Below is a small trained network, with its code and all its weights. Each question gives an input and a class and asks what happens when units are switched off, that is, made to give their printed mean instead of their output.

import numpy as np


def w(rows, s, z=0):
    codes = np.array(rows[::2]) - 128.0
    scale = np.full(codes.shape[1], s)
    scale[-1] = z or s
    return codes * scale


def norm(h):
    return h / np.sqrt((h * h).mean(-1, keepdims=True) + 1e-5)


def f(y):
    return y / 2 * (1 + np.tanh(0.7978845608 * (y + 0.044715 * y**3)))


def log_softmax(a):
    a = a - a.max(-1, keepdims=True)
    return a - np.log(np.exp(a).sum(-1, keepdims=True))


def net(x, mask):
    res = np.array(x, float).reshape(1, 6) / 4 @ E
    u = 0
    for l in range(2):
        y = f(norm(res) @ A[l][:, :-1].T + A[l][:, -1])
        res = res + np.where(mask[u : u + 5], y, B[l][:, -1]) @ B[l][:, :-1]
        u += 5
    return log_softmax(norm(res)[-1] @ U[:, :-1].T + U[:, -1])


A, B = {}, {}
E = w([
[154,99,223,158,206,117],'x0',
[54,84,211,102,94,155],'x1',
[144,166,91,132,131,118],'x2',
[222,92,22,66,208,84],'x3',
[91,197,36,123,21,150],'x4',
[131,254,150,207,159,102],'x5',
],0.0036)
A[0] = w([
[148,49,254,116,165,116,62],'0.n0',
[174,103,10,80,186,155,72],'0.n1',
[155,235,123,226,136,136,5],'0.n2',
[35,91,111,123,11,179,20],'0.n3',
[123,188,49,141,72,146,77],'0.n4',
],0.0054,0.0026)
B[0] = w([
[82,88,154,163,208,241,244],'0.n0',
[153,89,91,130,121,43,252],'0.n1',
[66,227,115,164,145,60,179],'0.n2',
[67,122,172,80,3,105,225],'0.n3',
[144,94,230,138,173,128,196],'0.n4',
],0.0055,0.0027)
A[1] = w([
[109,131,198,147,158,185,88],'1.n0',
[230,84,18,96,143,87,2],'1.n1',
[169,166,126,128,91,113,126],'1.n2',
[85,128,147,72,2,167,7],'1.n3',
[111,206,121,141,136,121,59],'1.n4',
],0.0079,0.003)
B[1] = w([
[170,57,88,88,175,154,186],'1.n0',
[220,64,65,28,92,19,255],'1.n1',
[149,133,209,124,125,120,140],'1.n2',
[34,157,108,52,2,210,218],'1.n3',
[195,170,94,235,103,123,146],'1.n4',
],0.0068,0.0051)
U = w([
[142,248,136,235,139,104,1],'0',
[116,41,182,140,252,218,126],'1',
[200,86,73,54,122,48,212],'2',
[49,146,137,81,3,190,187],'3',
],0.012,0.00076)

Each question gives the input, the list of numbers given to net, and the class t.
The units are the neurons (one row each of A and B). Each row of codes is followed by its name. A weight is (code - 128) times the scale printed after its matrix; where a second scale follows, it is the last column's (A, B and U).
mask holds one flag per neuron, layer by layer. A switched-off neuron (its flag False) gives its mean, the last column of its row in B, instead of its output. The means were averaged over made-up inputs and are rounded, as every weight is.
A unit's drop is (log p(t) with every unit on - log p(t) with that unit switched off) / (log p(t) with every unit on - log p(t) with every unit switched off).
The circuit of an input: a set's keep is (log p(t) with only the set's units on - log p(t) with every unit switched off) / (log p(t) with every unit on - log p(t) with every unit switched off). Starting from all 10 units, units are removed one at a time, each time the one whose removal leaves the highest keep (on an exact tie, the one counted first), for as long as the keep stays at least 0.8.
units of the circuit, in order: the units of the circuit, biggest drop first
top k neurons: the k neurons with the biggest drops, biggest first
top k neurons in layer l: the k neurons of layer l with the biggest drops, biggest first
drop when u is switched off: that unit's drop, to one decimal
input [4,-2,5,-2,0,-8], class 1: top neuron : [0.n0]
input [-3,-4,-4,4,2,7], class 0: units of the circuit, in order : [0.n2; 1.n1]
input [-6,4,-4,4,0,-1], class 3: top 2 neurons : [0.n3; 1.n3]
input [7,0,6,-2,-1,2], class 1: top 2 neurons : [1.n0; 0.n0]
input [4,2,-5,-8,-2,-5], class 1: top 3 neurons : [0.n0; 1.n0; 1.n1]
input [3,-4,7,-5,-3,-1], class 0: top 2 neurons in layer 1 : [1.n4; 1.n1]
input [-7,0,-3,1,-8,1], class 1: top 2 neurons : [0.n0; 1.n1]
input [4,7,5,3,1,-5], class 1: top 2 neurons in layer 1 : [1.n1; 1.n3]
input [3,-6,5,0,-8,-5], class 1: drop when 0.n0 is switched off : 1.5
input [8,-4,2,3,-3,5], class 0: drop when 0.n4 is switched off : 0.2
input [4,5,-2,5,2,4], class 1: drop when 0.n1 is switched off : 0.0
